Here is a tiny trained network, its code and every weight. The questions are about switching its units off for an input and a class, where a switched-off unit gives its printed mean instead of its output.

import numpy as np


def w(rows, s, z=0):
    codes = np.array(rows[::2]) - 128.0
    scale = np.full(codes.shape[1], s)
    scale[-1] = z or s
    return codes * scale


def f(y):
    return np.maximum(y, 0)


def log_softmax(a):
    a = a - a.max(-1, keepdims=True)
    return a - np.log(np.exp(a).sum(-1, keepdims=True))


def net(x, mask):
    res = np.array(x, float).reshape(1, 4) / 4 @ E
    y = f(res @ A[0][:, :-1].T + A[0][:, -1])
    res = res + np.where(mask, y, B[0][:, -1]) @ B[0][:, :-1]
    return log_softmax(res[-1] @ U[:, :-1].T + U[:, -1])


A, B = {}, {}
E = w([
[122,124,101,26,161,96,105,49],'x0',
[215,255,187,35,78,170,122,160],'x1',
[146,49,142,91,194,206,98,234],'x2',
[217,102,66,102,83,102,9,104],'x3',
],0.0086)
A[0] = w([
[96,80,28,160,191,63,130,41,143],'n1',
[105,125,113,114,146,122,138,92,71],'n2',
[85,142,158,162,160,105,223,150,202],'n3',
[188,77,151,68,153,195,79,233,232],'n4',
[158,235,174,51,92,113,142,78,160],'n5',
[50,138,158,149,160,139,217,119,210],'n6',
[111,94,73,133,150,55,113,10,128],'n7',
[162,120,78,79,110,55,50,23,252],'n8',
[32,118,132,233,175,78,175,159,129],'n9',
[197,150,109,166,62,102,75,110,208],'n10',
[147,254,203,61,100,82,142,90,175],'n11',
[150,146,69,125,116,50,137,65,178],'n12',
[146,115,126,126,117,130,151,127,94],'n13',
[93,141,191,185,96,172,224,193,248],'n14',
],0.0074,0.0043)
B[0] = w([
[46,41,108,120,152,67,96,109,226],'n1',
[100,125,135,113,156,150,105,121,144],'n2',
[121,75,199,166,154,185,192,76,202],'n3',
[191,139,134,93,197,154,47,251,250],'n4',
[170,231,102,54,80,185,185,96,226],'n5',
[90,93,173,133,151,180,155,82,210],'n6',
[34,92,113,94,107,57,103,95,220],'n7',
[67,110,27,40,59,63,101,157,254],'n8',
[95,2,179,194,114,152,189,114,214],'n9',
[153,157,72,190,71,96,133,189,201],'n10',
[169,248,132,72,80,195,196,49,231],'n11',
[80,99,71,99,68,155,137,117,204],'n12',
[136,147,130,133,132,131,140,115,128],'n13',
[178,133,237,227,153,111,153,81,229],'n14',
],0.0076,0.011)
U = w([
[68,59,56,112,131,47,86,113,73],'0',
[171,191,171,112,156,179,180,77,29],'1',
[157,181,49,91,50,135,141,108,131],'2',
[113,58,178,234,151,149,178,97,132],'3',
[73,115,114,67,120,135,140,69,62],'4',
[173,107,122,65,209,166,54,210,250],'5',
[200,161,134,254,114,106,56,169,209],'6',
],0.0091,0.0024)

Each question gives the input, the list of numbers given to net, and the class t.
The units are the neurons (one row each of A and B). Each row of codes is followed by its name. A weight is (code - 128) times the scale printed after its matrix; where a second scale follows, it is the last column's (A, B and U).
mask holds one flag per neuron, in row order. A switched-off neuron (its flag False) gives its mean, the last column of its row in B, instead of its output. The means were averaged over made-up inputs and are rounded, as every weight is.
A unit's drop is (log p(t) with every unit on - log p(t) with that unit switched off) / (log p(t) with every unit on - log p(t) with every unit switched off).
top k neurons: the k neurons with the biggest drops, biggest first
drop of u: that unit's drop, to one decimal
input [0,-7,8,1], class 5: top neuron -> [n4]
input [3,-6,7,-2], class 3: top 2 neurons -> [n8; n9]
input [-3,3,2,7], class 5: top 3 neurons -> [n4; n14; n11]
input [4,-4,-3,-4], class 3: top 2 neurons -> [n9; n3]
input [6,-4,-6,-3], class 0: top 2 neurons -> [n1; n7]
input [-8,5,-3,-8], class 3: top 2 neurons -> [n14; n9]
input [-5,1,2,7], class 5: top 2 neurons -> [n14; n4]
input [-4,5,-8,-2], class 1: top 2 neurons -> [n8; n14]
input [2,5,1,-2], class 1: drop of n8 -> 0.4
input [-7,-3,0,4], class 6: drop of n1 -> 0.1
input [-5,5,4,-8], class 3: drop of n14 -> 0.4
